(in the rows, 128 means zero)
Facts:
bamaba druris:stuku birizo:bribes, tuzu zuzaso:d
bano birizo:kleru, troler, nofluk zuzaso:f
bebril zuzaso:e
bigrisur druris:gulik zuzaso:f
bikel birizo:drebir zuzaso:a
binin zuzaso:e
bisku druris:vodrakler zuzaso:a
bomemun druris:feklu birizo:bopel, radrel zuzaso:d
bopel druris:stodron zuzaso:c
brafli birizo:vatisor, bopel, tefos zuzaso:d
bribes zuzaso:c
briklese druris:kleru zuzaso:f
brodram druris:bigrisur birizo:kuruk, lasti zuzaso:e
brukom druris:fiven zuzaso:a
bubrer druris:detraklos birizo:stuskon, fluner zuzaso:d
budim zuzaso:a
daboklis druris:pledi birizo:tostem zuzaso:f
daplas druris:brodram zuzaso:d
detraklos birizo:metrefam zuzaso:e
didado druris:teskal zuzaso:e
dipodren druris:flagrus zuzaso:f
dotram druris:mitok birizo:triplar zuzaso:d
dovepim druris:stufli zuzaso:a
draru birizo:rizotas, skapalo zuzaso:c
drebir druris:bikel zuzaso:a
dreplu druris:gumon zuzaso:c
drotrek druris:duden zuzaso:e
drupoplom zuzaso:a
duden druris:kubusik birizo:natok, gumon, nafafim zuzaso:c
duder druris:troler zuzaso:c
fekitrer druris:novum zuzaso:e
feklu druris:zuplok zuzaso:d
fita zuzaso:e
fiven druris:zetis birizo:gegiplan zuzaso:a
flagrus druris:treras zuzaso:b
flamu druris:dotram zuzaso:c
flanun zuzaso:a
fleklipli zuzaso:b
flidra druris:magrobrim zuzaso:c
flinu zuzaso:b
fliplin druris:flutribru zuzaso:b
flovik zuzaso:f
fluner zuzaso:b
flutribru birizo:duder, lomor, vodrakler, tefos zuzaso:a
fostir druris:lidrir birizo:gepiflir zuzaso:f
fuder zuzaso:f
galipun druris:radrel birizo:metrefam, bisku, subi zuzaso:e
gegiplan druris:sturus zuzaso:e
gelin druris:grogror zuzaso:f
gepiflir zuzaso:e
giku zuzaso:a
giru zuzaso:c
gomu birizo:vuvam, zetis, groposku zuzaso:a
gosole zuzaso:f
griri druris:susil zuzaso:c
grogror druris:tratro birizo:nafafim, binin zuzaso:a
groplador druris:skapalo zuzaso:b
groposku zuzaso:e
groske druris:duder zuzaso:c
guful zuzaso:b
gulik druris:lifen zuzaso:f
gumon druris:drotrek zuzaso:b
gumu druris:gelin zuzaso:c
gustu druris:plosudrel zuzaso:f
katril druris:fekitrer zuzaso:e
kezople druris:daplas zuzaso:a
kidruk birizo:nofluk zuzaso:f
kifu druris:lasti zuzaso:b
kleru druris:plavenir zuzaso:c
kleval zuzaso:c
klife druris:ziklak zuzaso:e
klunek druris:bebril zuzaso:c
kobi birizo:stuku, subi zuzaso:c
kodok zuzaso:d
konek druris:gustu zuzaso:e
koplur birizo:duder, stestu zuzaso:c
kubusik birizo:lakladi, fuder zuzaso:b
kuruk druris:skudruk zuzaso:f
labri druris:stabru zuzaso:b
lakladi zuzaso:c
lare druris:flanun birizo:briklese, saklik zuzaso:d
lasti druris:galipun zuzaso:e
lidrir druris:klife zuzaso:b
lifen birizo:vomas, magrobrim, flidra zuzaso:d
lomor druris:gumu zuzaso:e
loskel druris:kezople zuzaso:c
magrobrim druris:zumon zuzaso:b
metrefam druris:groplador zuzaso:c
mitok druris:lomor zuzaso:c
nafafim zuzaso:e
natok zuzaso:a
nofluk druris:fita zuzaso:e
nogres druris:staskor birizo:didado zuzaso:c
novum druris:troklus zuzaso:d
plavenir druris:subi birizo:flanun, romidral, kleval, drotrek zuzaso:e
pledi druris:stusim zuzaso:f
pliflok druris:labri zuzaso:d
plosudrel druris:lare birizo:vuvam, mitok zuzaso:d
poto zuzaso:b
radrel druris:kuruk zuzaso:d
rizotas zuzaso:e
romidral zuzaso:b
ropel druris:konek birizo:giku, novum zuzaso:d
rufen birizo:klife, zumon zuzaso:e
sagrus zuzaso:d
saklik zuzaso:d
sigre zuzaso:b
skapalo druris:trustem zuzaso:b
skener zuzaso:f
skofi druris:klunek birizo:drupoplom zuzaso:b
skudruk druris:rufen zuzaso:c
sotro zuzaso:a
staba birizo:skapalo zuzaso:c
stabru druris:stugu zuzaso:d
staskor druris:ropel birizo:metrefam, gegiplan, natok, lasti zuzaso:c
steplur druris:sturi birizo:flagrus zuzaso:e
stestu druris:drebir zuzaso:f
stigrufli zuzaso:b
stodron druris:skofi zuzaso:f
stufli birizo:flovik, mitok zuzaso:d
stugu druris:groske birizo:kezople, trone zuzaso:a
stuku druris:kobi zuzaso:c
sturi druris:dreplu birizo:novum zuzaso:b
sturus zuzaso:b
stusim druris:bubrer zuzaso:e
stuskon druris:dipodren zuzaso:a
stuzek birizo:flamu, giru, daplas zuzaso:f
subi zuzaso:d
susil birizo:didado, bebril zuzaso:e
tefos zuzaso:c
teskal druris:nogres birizo:romidral zuzaso:f
tostem zuzaso:e
tratro druris:nafafim zuzaso:c
treras druris:bisku zuzaso:a
triplar druris:vomas zuzaso:d
troklus druris:stuskon birizo:metrefam, feklu, katril, zumon, kleval, lasti zuzaso:f
troler druris:zudek zuzaso:e
trone druris:stestu zuzaso:e
tropar zuzaso:b
trustem druris:tefos birizo:sagrus, dipodren, pledi zuzaso:e
tuzu zuzaso:d
vadroten druris:pliflok birizo:bopel, ziklak zuzaso:e
vatisor zuzaso:c
vodrakler druris:sigre zuzaso:c
vomas druris:trone zuzaso:b
vuvam zuzaso:b
zetis zuzaso:e
ziklak druris:didado zuzaso:f
zodal birizo:vatisor, guful, flidra, lasti, fleklipli zuzaso:e
zudek druris:griri birizo:kleru, guful zuzaso:d
zumon druris:triplar zuzaso:a
zuplok druris:brafli zuzaso:f
zurem druris:zodal birizo:groposku zuzaso:d

Known rows:
[101 142 116 140 131 130 137 118 154 125 138 105 119 158 127 108 122 130
 145 129 135 127 121 134 123 136  99 126 122 130 138 112 148 128 126 133
 136 111 108 137 122 137 130]: griri
[133 153 140 110 139 131 131 124 150 137 117 113 114 129 153 152 115  78
 130 110 131 197 123 131 168 104 124 128 129 116 106 130 118 111 123 126
 133 123 188  90 122 132 111]: zudek
[ 99 133 122 149 127 121 147 118 147 129 122 135 127 158 124 112 127 145
 141 129 140 176 133 138 116 141 102 122 109 130 157 117 145 140 109 145
 146 143 129 115 120 126 125]: tefos
[111 134 113 140 131 124 133 115 148 132 136 117 115 150 125 115 121 137
 147 130 132 149 127 137 112 143 103 134 115 122 138 121 150 133 117 136
 146 125 110 135 122 128 128]: giru
[118 121 124 130 134 124 132 149 114 124 124 138 124  97 117 128 124 143
 137 126 122 111 132 127 106 131 132 128 127 121 126 125 160 131 145 121
 126 132 106 139 125 107 131]: natok
[126 132 125 130 129 128 138 143 124 124 125 129 127 112 108 119 127 124
 127 125 121 103 135 122 120 132 121 127 127 140 133 123 145 134 139 120
 118 125 116 142 125 130 133]: dovepim
[139 111 142 130 120 111 129 132  94 126 128 127 126 117 119 125 130 149
 121 139 126 131 138 123 112 145 144 129 119 135 125 144 137 128 135 124
 113 131 115 145 143 124 133]: skener
[101 137 108 141 142 131 139 132 154 131 146 101 118 123 129 104 134 135
 141 129 138 127 126 131 120 138  96 125 116 120 139 114 122 140 131 118
 140 127 130 137 115 142 128]: gumu
[128 132 128 109 118 148 126 136 125 140 115 134 136 128 142 146 127 119
 114 119 121 146 146 135 157 102 125 131 139 117 104 140 101 122 120 137
 122 126 183 114 121 133 123]: steplur
[111  92 136 107 139 146 114 167  89 116 115 128 139 103 175 156 124 191
 133 140 143  89 103 141 142  90 187 118 172  93 108 105 105 100 157 105
 117 128 123 102 120  83 127]: troklus
[115 128 123 128 127 135 142 141 124 126 125 139 125 124 114 127 129 137
 128 125 125  87 116 116 115 129 130 129 134 131 121 107 152 137 142 113
 112 124 109 134 120 127 135]: zumon
[136 116 142 128 121 121 133 134  98 122 130 117 129 124 117 119 131 142
 116 139 128 106 131 119 122 140 141 125 126 143 128 133 127 127 139 117
 105 121 120 145 140 137 135]: zuplok
[104 137 110 138 132 136 137 119 151 127 139 107 118 152 125 110 122 136
 146 132 135 122 118 133 120 136 103 128 123 126 139 107 141 130 125 127
 137 115 112 134 118 136 131]: stuku
[111 143 120 127 147 145 140 105 126 128 135 128 116 123 109 112 125 115
 145 127 121 131 120 117 128 130 126 121 116 132 129 120 138 129 127 127
 127 116 162 134 128 136 129]: daplas
[ 97 120 126 109 132 152 133 156 110 131 113 137 135 103 155 152 124 151
 127 124 133 134 122 138 149  92 146 118 151  93 102 115 118 117 145 121
 118 126 177  97 111 106 120]: brodram
[ 98 132 122 148 130 121 148 122 145 128 122 131 125 154 124 114 125 147
 143 130 142 175 129 139 114 140 104 122 110 126 154 112 149 137 112 140
 144 142 129 113 118 123 124]: vatisor
[159 113 127 145 118 115  84  96 136 118 152 153 155 143 131 121 155 131
 118 138 123  42 122 122 100 144 141 135 137 150 149 152 108 138 122 154
 148 131  32 169 154 125 142]: vuvam
[128 126 127 132 129 120 133 140 119 128 123 138 124 107 110 124 127 129
 131 124 119 125 141 125 110 137 122 131 120 132 130 133 153 135 134 127
 126 134 113 143 129 119 132]: sotro

Rows:
No name comes twice in this set of rows, the named rows included.
[112 132 124 123 123 140 150 123 114 135 124 138 122 141 105 124 127 142
 125 128 118 115 123 114 121 132 124 130 124 134 108 118 149 138 127 120
 105 115 156 140 124 140 134]	trone
[130 114 141 128 125 121 135 140  94 121 129 117 129 116 121 120 131 151
 119 139 131 105 125 119 120 137 146 122 129 137 126 126 129 126 144 112
 103 122 119 140 138 131 134]	kuruk
[126 119 101 117  98 167  82  86 127 141 136 184 172 155 149 138 158 117
 115 120 103  53 169 137 131  96 114 144 154 126 110 184  68 135  99 200
 155 125 109 168 138 120 141]	gomu
[142 148 124 118 154 139 137 112 139 133 129 107  99 128 108 117 114 104
 146 123 114 151 122 122 140 132 128 134 116 138 122 120 133 119 118 112
 130 120 165 137 127 141 129]	novum
[105 146 125 128 146 142 139 103 126 125 134 126 117 125 112 112 124 113
 147 126 121 131 120 118 128 129 124 119 116 134 127 123 144 126 132 131
 126 110 157 137 131 131 127]	pliflok
[142 115 135 128 112 124 131 132  95 119 134 119 131 116 110 118 123 131
 114 142 128 109 134 122 123 141 142 123 127 139 134 135 128 125 140 122
 102 117 118 137 139 139 133]	gustu
[131 127 127 131 129 121 133 141 122 129 123 138 123 109 111 126 126 126
 129 123 118 126 142 126 112 136 122 133 121 132 128 136 150 135 132 128
 126 135 114 143 128 120 131]	drupoplom
[156 147 118 105 124 146 118 109 144 140 132 119 116 126 138 149 107  58
 125 117 123 181 131 134 167 107 125 136 132 109 110 139 101 112 114 131
 135 117 181  93 117 145 114]	ropel
[109 119 139 114 127 132 138 156 112 135  99 151 135 107 152 158 122 147
 123 120 135 193 138 142 146 101 142 121 135  96 111 129 125 122 128 132
 127 149 193  81 115 102 113]	zodal
[139 129 128 129 129 117 133 143 126 130 124 129 119 106 110 127 123 121
 129 122 117 131 141 125 114 139 121 136 119 133 125 136 153 134 133 122
 126 135 113 144 129 123 131]	giku
[183 116 146 130 117  97  90 135 153 126 129 137 145 133 165 162 142 106
 106 124 140 123 114 132 136 124 149 138 145 127 135 143  96 125 121 129
 149 154  71 106 138 119 121]	kubusik
[121 121 128 111 123 140 122 138 115 140 114 145 133 114 147 154 124 135
 123 120 122 158 144 140 142 105 135 133 137 100  98 144 117 121 124 139
 130 133 175 112 121 111 121]	rufen

Now the same elements, written a new way:
Known rows:
[125 113 111 127 108 120 158 114 140 105 111 115 125 126  89 131 130 114
 141 144 131 116 128 128 170 141 151 129 100 120 119 132 149 161 122 144
 115 136 103 124  97 139 134 120]: treras
[111 130 110 113 138  97 121 169 148 105 108 165 147  83 116 168  87 143
  76  71  91 116 136 165  95 132 143 128 126  82 107 170 118 146 123 135
 117 103 132 113 138 116 102 126]: flovik
[100 130 112 131 151 101 156 142 145  80 158 119 145 139 128 172 135 154
 114 122  93 117 150  95  94 115 125 145 138 114 145 166 154 135 124 135
 122 160  95 111 117 121 133 121]: flidra
[153 145 119 121 129 108 146 133 135 115 136 131 136 109 127 154 123 121
 107  95 124 127 150 129 106 134 147 139 136 113 127 148 161 142 117 140
 133 159  93 137 125 132 127 125]: groske
[104 133 116 120 111 119 184 120 101 103 135 123 108 103 129 122 104 156
 118 137 142 148 118 126 116 133 157 113 123 124 131 128 162 139 132 136
 155 194 117 114 114 125 125 133]: novum
[128 126 193 128 135 166  41 175 139 203 149  98 196 120 184 123  87 171
 134 135  42 156  91 147  98 144  29 148 155 125 132  80  74 111 145  96
 107  12 166 147 119 177 100 115]: troklus
[186 117 126 122 123  92 172 117 184  97 127 152 104 128 133 119 133 131
 129 138 124 102 143 101 119 131 152 153 117 118 139 142 153 126 105 132
 131 139 116 115 130  83 139 146]: radrel
[146 142 116 127 129 108 148 135 135 113 137 128 125 125 126 155 120 130
 109  96 121 130 143 127 106 134 150 133 141 113 134 157 152 140 115 132
 136 163 103 133 136 127 124 133]: lakladi
[115 132 125 121 130  89 131 165 156  98 124 162 147  89 119 158  79 148
  65  84  91 122 128 164 105 142 134 137 132  85 127 157 121 158 124 133
 113 115 134 108 131 127 104 126]: gosole
[146 141 116 128 134 107 147 132 145 103 137 117 119 125 127 162 128 139
 108 103 120 134 145 127 104 131 149 130 137 113 132 159 148 146 123 129
 134 152 103 134 137 125 120 131]: klunek
[114 133 121 119 129  98 132 164 146  96 122 160 144  83 120 160  82 153
  64  78  92 118 125 165 105 140 131 136 131  83 125 157 119 155 128 131
 115 117 135 108 131 130 105 125]: fuder
[116 128 115 123 129  96 133 168 144 100 120 159 154  77 122 169  86 151
  65  82  88 119 128 166 100 146 135 138 127  86 124 149 125 160 126 129
 117 120 135 109 127 135 108 119]: dipodren
[128 123 129 122 137  95 127 150 175  89 130 148 134  93 122 167  84 160
  63  86 100 123 123 172 103 150 150 132 129  78 130 164 106 166 138 127
 118 109 144 114 150 116  89 137]: gulik
[107 132 174 140 102 203  57 105 116 186 121 116  86 211 131  75 142  91
 184 147 124 144  99 109 185 125  53 106 138 151 151  93  72  85 144 104
 108  60 172 109 175 138 132 131]: fiven
[ 93 147 120 140 166 182  79 133  57 162 160 130 134 137 172 107 132 143
 135 122 158 154 102 139 102 105  90 104 153 178 144  65 101  89 175  93
 160 140 186 147 136 129 114 121]: draru
[126 128 136 136 132 185 112 124  77 166 151 128 130 118 181  66 122 149
 155 171 154 151  93 124 120 115  80 116 136 191 148  33 115  78 161  95
 161 138 186 136 111 127 129 128]: zudek
[135 117 107 142 102 114 158  98 137 105 116 106 130 152  86 124 149 104
 133 140 138 137 144 113 177 133 145 142 117 114 137 125 142 157 105 151
 129 126  87 125 113 129 134 128]: fleklipli
[124 121 101 139 107 119 159  95 122 105 110 112 126 154  84 128 151 105
 134 141 140 141 148 118 171 129 151 134 120 117 128 129 140 152 112 153
 136 128  82 125 114 128 128 131]: stigrufli

Rows:
No name comes twice in this set of rows, the named rows included.
[136 142 119 139 169 167  67 132  97 166 147 142 139 135 172 111 146 138
 149 127 141 129 122 126 103 106  84 131 147 177 140  65  99  87 161  92
 147 105 182 148 139 112 121 119]	koplur
[194 134 118 139 128  95 148 132 177  97 142 149 134 126 135 151 140 118
 107 103 119 103 158 115 109 139 130 160 131 120 151 135 152 140 112 129
 114 149 108 127 128 107 131 136]	vatisor
[101 129  93 129  70 115 145 111  81 102  93 117 124 148  82 133 150  78
 152 116 110 134 154  90 151 118 131 149 113 110 154 128 154 141 103 156
 118 145  80  90 128 146 154 106]	fliplin
[130 120 218 128 133 177  59 135 137 219 153  74 155 168 181 106 139 144
 185 176  98 154  88 115 118 137  56 121 154 154 120 110  86  92 139 102
 109  55 148 163 143 173 132 127]	galipun
[188  99 125 139 162 126  64 125 145 152 152 198 179 115 190  87 179 103
 173 183 142  34 136  95 110  99  82 186 120 184 173  42  94  79 148  94
 100  98 199 128 121  87 168 111]	vadroten
[ 97 121 139 119 168 175  91 109 106 171 162 130 133 150 178  95 137 177
 184 187 140 129  99 107 111  98 102 116 140 166 138  85  92  89 163 105
 170  89 180 131 131  94 118 141]	bamaba
[128 119 141 127  94 128 150 109 152 121 119 102 127 148  91 129 122 118
 147 145 110 133 124 121 177 152 132 129 110 111 122 145 142 157 112 147
 106 118  82 124 106 151 136 123]	natok
[ 94 113 121 133 126 122 164 127 150  92 118  88 128 155  84 141 137 153
 143 159  96 130 132 107 161 132 128 123 109 118 115 153 146 139 116 140
 101 123  92 120  98 140 140 123]	zumon
[160 122 147 134 152 176  97 113 125 169 136 112  97 141 171  82 139 165
 163 165 159 150  94 137 120 127 105 105 143 181 133  62 102  84 157  87
 161  92 202 153 152 106 117 152]	lifen
[219 142 110 140 114  91 145 145 164 103 110 167 108 119 128 128 140  86
  89  73 130 108 168 124 110 140 127 155 129 127 143 124 166 113  96 126
 107 154 115 127 140 109 142 130]	tefos
[157 141  98  94 149 112 106 126 120 149  95 140 129 101 115 189 137 105
 145  78 124 114 158 137  84 111 185 129 127  99 100 190 147 147 123 139
 151 120 102 152 154 108 130 127]	mitok
[144 136 127 127 153 115 146 124 163 104 155 113 127 137 128 169 127 157
 107 109 120 130 141 129 108 132 156 128 143 103 125 168 140 150 124 137
 136 142  98 145 132 116 110 145]	stuku
[ 90 128 109 132 157  91 144 187 168  69 122 148 151  97 116 167  98 182
  58  92  71 118 134 150  93 128 124 132 129 101 114 158 126 135 125 124
 106 116 141  99 116 122 107 128]	stestu
[121 125 116  89 157 111 112 136 129 152  79 143 107 112 108 174 151 115
 154 106 127  93 151 136  97 106 191 100 118 105  68 226 133 118 111 144
 129 114 112 144 156 109 148 128]	groposku

